Below is a small trained network, with its code and all its weights. Each question gives an input and a class and asks what happens when units are switched off, that is, made to give their printed mean instead of their output.

import numpy as np


def w(rows, s, z=0):
    codes = np.array(rows[::2]) - 128.0
    scale = np.full(codes.shape[1], s)
    scale[-1] = z or s
    return codes * scale


def f(y):
    return np.maximum(y, 0)


def log_softmax(a):
    a = a - a.max(-1, keepdims=True)
    return a - np.log(np.exp(a).sum(-1, keepdims=True))


def net(x, mask):
    res = np.array(x, float).reshape(1, 8) / 4 @ E
    y = f(res @ A[0][:, :-1].T + A[0][:, -1])
    res = res + np.where(mask, y, B[0][:, -1]) @ B[0][:, :-1]
    return log_softmax(res[-1] @ U[:, :-1].T + U[:, -1])


A, B = {}, {}
E = w([
[84,136,216,130],'x0',
[251,75,126,67],'x1',
[76,1,141,146],'x2',
[143,83,167,121],'x3',
[188,91,175,116],'x4',
[79,203,109,124],'x5',
[201,105,65,129],'x6',
[46,41,87,35],'x7',
],0.006)
A[0] = w([
[115,100,151,141,254],'n0',
[114,93,166,163,203],'n1',
[254,139,154,125,176],'n2',
[149,60,27,141,120],'n3',
[41,78,146,84,131],'n4',
[116,215,123,167,111],'n5',
[134,89,67,101,139],'n6',
[31,71,164,66,131],'n7',
[117,94,198,206,224],'n8',
[136,207,99,156,173],'n9',
[48,71,167,81,128],'n10',
],0.0083,0.0059)
B[0] = w([
[204,162,172,181,252],'n0',
[196,141,172,151,217],'n1',
[201,96,181,1,243],'n2',
[200,107,44,170,192],'n3',
[215,219,117,80,219],'n4',
[1,209,118,115,200],'n5',
[193,123,89,162,181],'n6',
[232,253,102,63,234],'n7',
[163,155,220,164,254],'n8',
[81,190,152,113,218],'n9',
[226,210,118,75,220],'n10',
],0.0077,0.0063)
U = w([
[147,46,94,106,109],'0',
[74,122,164,245,239],'1',
[49,51,132,136,33],'2',
[153,142,19,120,102],'3',
[79,57,121,106,2],'4',
[1,182,118,122,85],'5',
[165,138,219,85,191],'6',
],0.0097,0.0057)

Each question gives the input, the list of numbers given to net, and the class t.
The units are the neurons (one row each of A and B). Each row of codes is followed by its name. A weight is (code - 128) times the scale printed after its matrix; where a second scale follows, it is the last column's (A, B and U).
mask holds one flag per neuron, in row order. A switched-off neuron (its flag False) gives its mean, the last column of its row in B, instead of its output. The means were averaged over made-up inputs and are rounded, as every weight is.
A unit's drop is (log p(t) with every unit on - log p(t) with that unit switched off) / (log p(t) with every unit on - log p(t) with every unit switched off).
The circuit of an input: a set's keep is (log p(t) with only the set's units on - log p(t) with every unit switched off) / (log p(t) with every unit on - log p(t) with every unit switched off). Starting from all 11 units, units are removed one at a time, each time the one whose removal leaves the highest keep (on an exact tie, the one counted first), for as long as the keep stays at least 0.8.
circuit, biggest first: the units of the circuit, biggest drop first
k most important neurons: the k neurons with the biggest drops, biggest first
drop of u: that unit's drop, to one decimal
input [-8,-7,7,1,5,0,0,-6], class 1: circuit, biggest first => n2, n7
input [4,4,1,-7,-7,4,-8,-8], class 1: circuit, biggest first => n2
input [-4,-8,-2,6,-5,8,-7,-6], class 5: 2 most important neurons => n5, n9
input [4,6,8,1,2,2,4,8], class 3: circuit, biggest first => n3, n2, n7
input [-6,1,8,4,-8,-2,-4,-5], class 1: circuit, biggest first => n2, n7
input [2,4,8,-4,-4,2,5,2], class 3: 2 most important neurons => n3, n2
input [-4,3,2,0,-2,4,-8,-2], class 1: 4 most important neurons => n2, n7, n10, n4
input [1,-7,-5,3,-1,1,5,2], class 5: drop of n5 => 0.1
input [2,1,4,-4,-4,-6,-3,-5], class 1: drop of n4 => 0.2
input [-3,-8,-7,-8,8,-8,-3,-1], class 1: drop of n7 => 0.3
input [-7,0,-7,-4,3,-6,0,8], class 0: drop of n10 => 0.2
